Here is a tiny trained network, its code and every weight. The questions are about switching its units off for an input and a class, where a switched-off unit gives its printed mean instead of its output.

import numpy as np


def w(rows, s, z=0):
    codes = np.array(rows[::2]) - 128.0
    scale = np.full(codes.shape[1], s)
    scale[-1] = z or s
    return codes * scale


def norm(h):
    return h / np.sqrt((h * h).mean(-1, keepdims=True) + 1e-5)


def f(y):
    return y / 2 * (1 + np.tanh(0.7978845608 * (y + 0.044715 * y**3)))


def log_softmax(a):
    a = a - a.max(-1, keepdims=True)
    return a - np.log(np.exp(a).sum(-1, keepdims=True))


def net(x, mask):
    res = np.array(x, float).reshape(1, 5) / 4 @ E
    u = 0
    for l in range(3):
        y = f(norm(res) @ A[l][:, :-1].T + A[l][:, -1])
        res = res + np.where(mask[u : u + 6], y, B[l][:, -1]) @ B[l][:, :-1]
        u += 6
    return log_softmax(norm(res)[-1] @ U[:, :-1].T + U[:, -1])


A, B = {}, {}
E = w([
[120,114,201,165,169,135,167],'x0',
[138,121,149,66,114,112,199],'x1',
[157,143,126,207,122,163,124],'x2',
[159,161,122,180,89,77,131],'x3',
[157,111,142,153,252,118,159],'x4',
],0.0044)
A[0] = w([
[136,87,177,126,184,157,171,102],'L0N1',
[94,84,127,104,150,255,144,43],'L0N2',
[179,125,131,120,86,132,190,7],'L0N3',
[146,110,110,149,155,142,94,129],'L0N4',
[150,158,94,136,105,136,136,74],'L0N5',
[61,148,189,206,107,116,111,91],'L0N6',
],0.0067,0.002)
B[0] = w([
[46,145,150,99,144,167,72,254],'L0N1',
[170,92,133,189,122,138,91,214],'L0N2',
[127,118,85,123,103,198,218,135],'L0N3',
[95,101,97,158,65,91,98,178],'L0N4',
[119,167,255,106,118,165,153,139],'L0N5',
[209,227,186,121,117,152,23,205],'L0N6',
],0.0042,0.0021)
A[1] = w([
[51,83,125,86,7,107,72,129],'L1N1',
[43,135,143,71,166,79,60,62],'L1N2',
[40,43,253,80,217,152,130,140],'L1N3',
[106,134,163,211,128,131,60,81],'L1N4',
[105,96,99,67,131,46,165,4],'L1N5',
[208,107,151,189,169,166,180,81],'L1N6',
],0.0053,0.0019)
B[1] = w([
[55,175,72,113,254,86,54,216],'L1N1',
[157,209,97,123,78,150,147,163],'L1N2',
[35,246,145,111,108,66,109,253],'L1N3',
[182,66,154,155,127,152,130,195],'L1N4',
[176,143,185,129,114,66,12,141],'L1N5',
[95,165,80,48,144,133,114,161],'L1N6',
],0.0051,0.0037)
A[2] = w([
[155,89,183,198,199,119,171,251],'L2N1',
[161,51,67,197,244,129,101,30],'L2N2',
[207,117,74,179,175,92,126,138],'L2N3',
[177,170,95,176,24,131,115,214],'L2N4',
[13,199,45,62,181,64,116,184],'L2N5',
[144,139,55,2,97,164,46,152],'L2N6',
],0.0052,0.0013)
B[2] = w([
[80,117,90,77,107,119,80,147],'L2N1',
[95,72,1,146,153,204,180,157],'L2N2',
[84,136,129,138,141,157,85,148],'L2N3',
[99,97,150,64,200,143,149,164],'L2N4',
[15,231,159,82,252,65,197,254],'L2N5',
[66,174,166,163,175,119,167,178],'L2N6',
],0.0064,0.007)
U = w([
[171,61,106,85,63,26,192,36],'0',
[188,158,235,137,115,157,26,138],'1',
[136,80,74,126,54,71,128,1],'2',
[133,49,4,184,167,216,53,176],'3',
[2,214,112,75,234,68,169,199],'4',
[201,111,155,58,56,191,241,79],'5',
],0.0094,0.0048)

Each question gives the input, the list of numbers given to net, and the class t.
The units are the neurons (one row each of A and B). Each row of codes is followed by its name. A weight is (code - 128) times the scale printed after its matrix; where a second scale follows, it is the last column's (A, B and U).
mask holds one flag per neuron, layer by layer. A switched-off neuron (its flag False) gives its mean, the last column of its row in B, instead of its output. The means were averaged over made-up inputs and are rounded, as every weight is.
A unit's drop is (log p(t) with every unit on - log p(t) with that unit switched off) / (log p(t) with every unit on - log p(t) with every unit switched off).
The circuit of an input: a set's keep is (log p(t) with only the set's units on - log p(t) with every unit switched off) / (log p(t) with every unit on - log p(t) with every unit switched off). Starting from the 12 units with the biggest drops (on a tie, the unit counted first), units are removed one at a time, each time the one whose removal leaves the highest keep (on an exact tie, the one counted first), for as long as the keep stays at least 0.8.
circuit, biggest first: the units of the circuit, biggest drop first
k most important neurons: the k neurons with the biggest drops, biggest first
k most important neurons of layer l: the k neurons of layer l with the biggest drops, biggest first
drop of u: that unit's drop, to one decimal
input [-7,-4,6,0,0], class 3: circuit, biggest first -> [L2N5; L1N3]
input [4,0,4,1,0], class 1: most important neuron -> [L2N5]
input [-2,7,8,-3,0], class 5: 3 most important neurons -> [L2N5; L1N1; L0N3]
input [8,-8,-5,3,2], class 1: circuit, biggest first -> [L0N6; L2N5; L1N1]
input [2,-5,3,5,-6], class 1: 2 most important neurons -> [L2N5; L0N6]
input [2,1,6,2,0], class 1: 4 most important neurons -> [L2N5; L0N6; L1N1; L2N2]
input [-2,-4,3,-8,5], class 3: circuit, biggest first -> [L0N2; L1N1; L2N5]
input [7,-7,-6,2,-2], class 1: circuit, biggest first -> [L0N6; L2N5]
input [-2,2,-2,8,3], class 0: circuit, biggest first -> [L1N1; L2N5; L1N3]
input [-3,8,-2,7,4], class 0: 3 most important neurons -> [L1N1; L2N5; L1N3]
input [1,-8,4,6,-7], class 3: 3 most important neurons -> [L2N5; L1N3; L1N4]
input [6,-7,2,-7,-7], class 3: circuit, biggest first -> [L2N5; L0N2]
input [-4,2,5,3,-1], class 5: 2 most important neurons of layer 0 -> [L0N5; L0N1]
input [3,-1,7,2,0], class 1: circuit, biggest first -> [L2N5]
input [5,-4,4,3,-6], class 1: 2 most important neurons -> [L0N6; L2N5]
input [2,-3,1,5,1], class 3: 4 most important neurons of layer 1 -> [L1N3; L1N4; L1N2; L1N5]
input [-1,2,3,7,-2], class 5: 3 most important neurons of layer 2 -> [L2N5; L2N4; L2N6]
input [5,4,7,5,-5], class 5: drop of L0N3 -> 0.1
input [-7,-3,3,5,3], class 3: drop of L2N5 -> 0.6
input [-4,-6,8,-2,8], class 3: drop of L1N4 -> 0.0
input [3,-3,8,7,-2], class 1: drop of L2N2 -> 0.1
